Below are the code and all the weights of a small trained network. Each question names an input and a target symbol and asks about switching units off, where a switched-off unit gives its printed mean instead of its output.

import numpy as np


def w(rows, s, z=0):
    codes = np.array(rows[::2]) - 128.0
    scale = np.full(codes.shape[1], s)
    scale[-1] = z or s
    return codes * scale


def norm(h):
    return h / np.sqrt((h * h).mean(-1, keepdims=True) + 1e-5)


def f(y):
    return np.maximum(y, 0)


def softmax(a):
    e = np.exp(a - a.max(-1, keepdims=True))
    return e / e.sum(-1, keepdims=True)


def log_softmax(a):
    a = a - a.max(-1, keepdims=True)
    return a - np.log(np.exp(a).sum(-1, keepdims=True))


def net(x, mask):
    ids = ['αβγδζθλμξπστφψω'.index(c) for c in x.split()]
    T = len(ids)
    res = E[ids] + P[:T]
    r = norm(res)
    for j in range(3):
        rows = slice(4 * j, 4 * j + 4)
        q, k, v = (r @ M[0][rows].T for M in (Q, K, V))
        z = softmax(np.where(np.tri(T) > 0, q @ k.T / 4**0.5, -1e9)) @ v
        o = O[0][rows]
        res = res + np.where(mask[j], z, o[:, -1]) @ o[:, :-1]
    y = f(norm(res) @ A[0][:, :-1].T + A[0][:, -1])
    res = res + np.where(mask[3:11], y, B[0][:, -1]) @ B[0][:, :-1]
    return log_softmax(norm(res)[-1] @ U[:, :-1].T + U[:, -1])


Q, K, V, O, A, B = {}, {}, {}, {}, {}, {}
E = w([
[74,121,133,132],'α',
[52,99,137,125],'β',
[83,124,113,127],'γ',
[146,98,54,98],'δ',
[127,112,72,108],'ζ',
[90,108,143,127],'θ',
[119,165,183,158],'λ',
[135,136,48,102],'μ',
[119,224,185,3],'ξ',
[118,126,64,106],'π',
[91,119,126,128],'σ',
[17,100,119,124],'τ',
[56,130,138,138],'φ',
[147,93,169,123],'ψ',
[133,131,46,101],'ω',
],0.022)
P = w([
[151,126,2,93],'0',
[109,50,62,83],'1',
[105,37,93,86],'2',
[106,34,112,86],'3',
[112,36,125,88],'4',
[115,37,137,85],'5',
[117,37,148,83],'6',
[119,41,155,81],'7',
[121,43,163,79],'8',
[121,44,170,77],'9',
[120,48,176,71],'10',
[118,48,184,67],'11',
[118,50,190,62],'12',
],0.0075)
Q[0] = w([
[172,207,156,110],'head 0',
[129,133,148,157],'head 0',
[231,104,115,39],'head 0',
[107,115,135,225],'head 0',
[148,148,113,119],'head 1',
[86,161,76,171],'head 1',
[79,100,143,68],'head 1',
[81,202,124,185],'head 1',
[254,117,50,101],'head 2',
[128,111,141,155],'head 2',
[72,176,160,150],'head 2',
[148,146,160,123],'head 2',
],0.017)
K[0] = w([
[134,243,147,165],'head 0',
[193,132,176,183],'head 0',
[140,163,144,48],'head 0',
[158,86,102,180],'head 0',
[107,114,106,157],'head 1',
[118,80,69,194],'head 1',
[85,171,136,51],'head 1',
[109,139,109,252],'head 1',
[150,116,84,191],'head 2',
[127,114,223,137],'head 2',
[113,237,128,35],'head 2',
[188,142,166,127],'head 2',
],0.014)
V[0] = w([
[146,148,147,29],'head 0',
[97,2,49,193],'head 0',
[117,149,85,3],'head 0',
[218,43,86,155],'head 0',
[2,157,29,131],'head 1',
[134,220,231,79],'head 1',
[187,170,129,55],'head 1',
[202,97,150,237],'head 1',
[100,193,146,55],'head 2',
[215,171,125,17],'head 2',
[172,206,110,141],'head 2',
[87,163,183,158],'head 2',
],0.0081)
O[0] = w([
[66,81,97,169,180],'head 0',
[128,231,111,138,171],'head 0',
[65,114,53,148,205],'head 0',
[162,181,110,82,118],'head 0',
[149,148,108,74,145],'head 1',
[176,58,94,154,190],'head 1',
[245,86,127,254,169],'head 1',
[33,138,158,112,2],'head 1',
[77,192,165,164,168],'head 2',
[84,151,242,119,147],'head 2',
[170,179,128,82,56],'head 2',
[97,168,94,105,122],'head 2',
],0.0067,0.0071)
A[0] = w([
[87,112,135,120,228],'neuron 0',
[101,152,77,5,2],'neuron 1',
[154,146,131,106,147],'neuron 2',
[135,109,108,124,86],'neuron 3',
[171,170,154,156,169],'neuron 4',
[151,68,84,116,124],'neuron 5',
[167,107,100,82,2],'neuron 6',
[163,125,98,157,124],'neuron 7',
],0.02,0.0034)
B[0] = w([
[156,119,84,143,236],'neuron 0',
[151,85,135,223,253],'neuron 1',
[47,105,103,146,134],'neuron 2',
[165,163,95,102,159],'neuron 3',
[112,115,2,164,152],'neuron 4',
[106,198,139,138,252],'neuron 5',
[86,90,188,16,159],'neuron 6',
[133,167,190,94,175],'neuron 7',
],0.012,0.008)
U = w([
[134,126,39,186,177],'α',
[105,37,148,170,163],'β',
[138,213,149,140,147],'γ',
[191,49,55,85,10],'δ',
[200,157,93,98,145],'ζ',
[205,187,145,207,20],'θ',
[78,162,243,193,53],'λ',
[82,117,64,73,113],'μ',
[59,61,146,40,120],'ξ',
[128,178,112,84,200],'π',
[180,196,126,165,96],'σ',
[2,118,114,108,85],'τ',
[47,189,151,124,154],'φ',
[245,122,176,142,98],'ψ',
[96,118,69,72,115],'ω',
],0.021,0.012)

Each question gives the input, a string of symbols that net reads in full, and the target symbol t.
The units are the heads (4 rows each of Q, K, V and O) and the neurons (one row each of A and B). Each row of codes is followed by its name. A weight is (code - 128) times the scale printed after its matrix; where a second scale follows, it is the last column's (O, A, B and U).
mask holds one flag per unit, heads first, then neurons. A switched-off unit (its flag False) gives its mean, the last column of its rows in O or B, instead of its output. The means were averaged over made-up inputs and are rounded, as every weight is.
A unit's drop is (log p(t) with every unit on - log p(t) with that unit switched off) / (log p(t) with every unit on - log p(t) with every unit switched off).
The circuit of an input: a set's keep is (log p(t) with only the set's units on - log p(t) with every unit switched off) / (log p(t) with every unit on - log p(t) with every unit switched off). Starting from all 11 units, units are removed one at a time, each time the one whose removal leaves the highest keep (on an exact tie, the one counted first), for as long as the keep stays at least 0.8.
units of the circuit, in order: the units of the circuit, biggest drop first
most important unit: the unit with the biggest drop
k most important neurons: the k neurons with the biggest drops, biggest first
heads that matter: for each layer, one digit per head in row order, 1 if its drop is at least 0.15 and else 0, layers parted by /
drop when u is switched off: that unit's drop, to one decimal
input ψ ψ σ θ λ φ λ γ τ λ λ, target β: units of the circuit, in order => (neuron 5; head 0; head 1)
input ψ ω μ δ ψ α ψ π β λ μ, target β: 2 most important neurons => (neuron 1; neuron 6)
input ξ ψ δ θ, target θ: heads that matter => 010
input λ θ β, target α: units of the circuit, in order => (head 2; neuron 1; head 1; head 0)
input δ δ ζ ψ λ ψ τ ζ, target β: 3 most important neurons => (neuron 1; neuron 6; neuron 4)
input π μ β, target α: most important unit => head 2
input ψ δ λ ψ π μ θ ψ π ψ θ δ, target β: units of the circuit, in order => (neuron 1; head 1; neuron 6)
input σ τ ξ, target ξ: units of the circuit, in order => (head 1; neuron 1; head 0; head 2)
input τ ψ ψ ξ λ ψ α γ λ π, target π: units of the circuit, in order => (neuron 5; neuron 7; neuron 6)
input μ ξ ψ, target ψ: units of the circuit, in order => (head 1; neuron 7)
input φ β λ ψ ψ ψ θ, target α: units of the circuit, in order => (head 2; head 0)
input θ σ θ ψ, target α: 3 most important neurons => (neuron 0; neuron 6; neuron 7)
input ψ γ ψ λ, target α: 2 most important neurons => (neuron 0; neuron 5)
input π δ τ σ δ λ ψ ξ δ, target δ: units of the circuit, in order => (head 1; neuron 1; neuron 6)
input δ ψ μ δ ψ σ ψ γ μ γ ψ θ, target α: units of the circuit, in order => (neuron 0; head 0)
input λ ψ ψ ψ δ ζ φ τ φ ψ β ξ, target ξ: units of the circuit, in order => (head 1; head 0; neuron 1)
input τ δ α σ ψ ξ ψ μ, target μ: heads that matter => 100
input δ α τ, target α: heads that matter => 001
input ψ γ ζ δ ξ π θ λ ψ π ψ τ π, target π: units of the circuit, in order => (neuron 1; neuron 5; neuron 6; head 1)
input ψ γ ψ β ψ ζ τ δ λ σ φ, target α: units of the circuit, in order => (head 2)
input μ α ψ α ψ δ β δ, target β: units of the circuit, in order => (head 1; neuron 1; neuron 6)
input ψ φ ψ ψ λ ψ λ θ θ φ τ, target α: 2 most important neurons => (neuron 1; neuron 0)
input φ δ ψ θ ψ ψ ζ θ ψ ζ β α λ, target α: 4 most important neurons => (neuron 4; neuron 5; neuron 6; neuron 7)
input ξ ξ φ ω ξ λ β ψ ψ α, target α: 3 most important neurons => (neuron 4; neuron 1; neuron 6)
input ξ τ σ ψ ψ θ ψ ψ φ ψ φ, target φ: 2 most important neurons => (neuron 1; neuron 4)
input α β δ σ δ ξ θ ψ ψ ψ α, target α: drop when neuron 4 is switched off => 1.4
input λ ξ σ μ λ λ φ λ δ, target δ: drop when head 1 is switched off => 1.3
input ξ β μ, target μ: drop when neuron 6 is switched off => 0.5
input σ ζ ψ, target α: drop when neuron 1 is switched off => 0.3
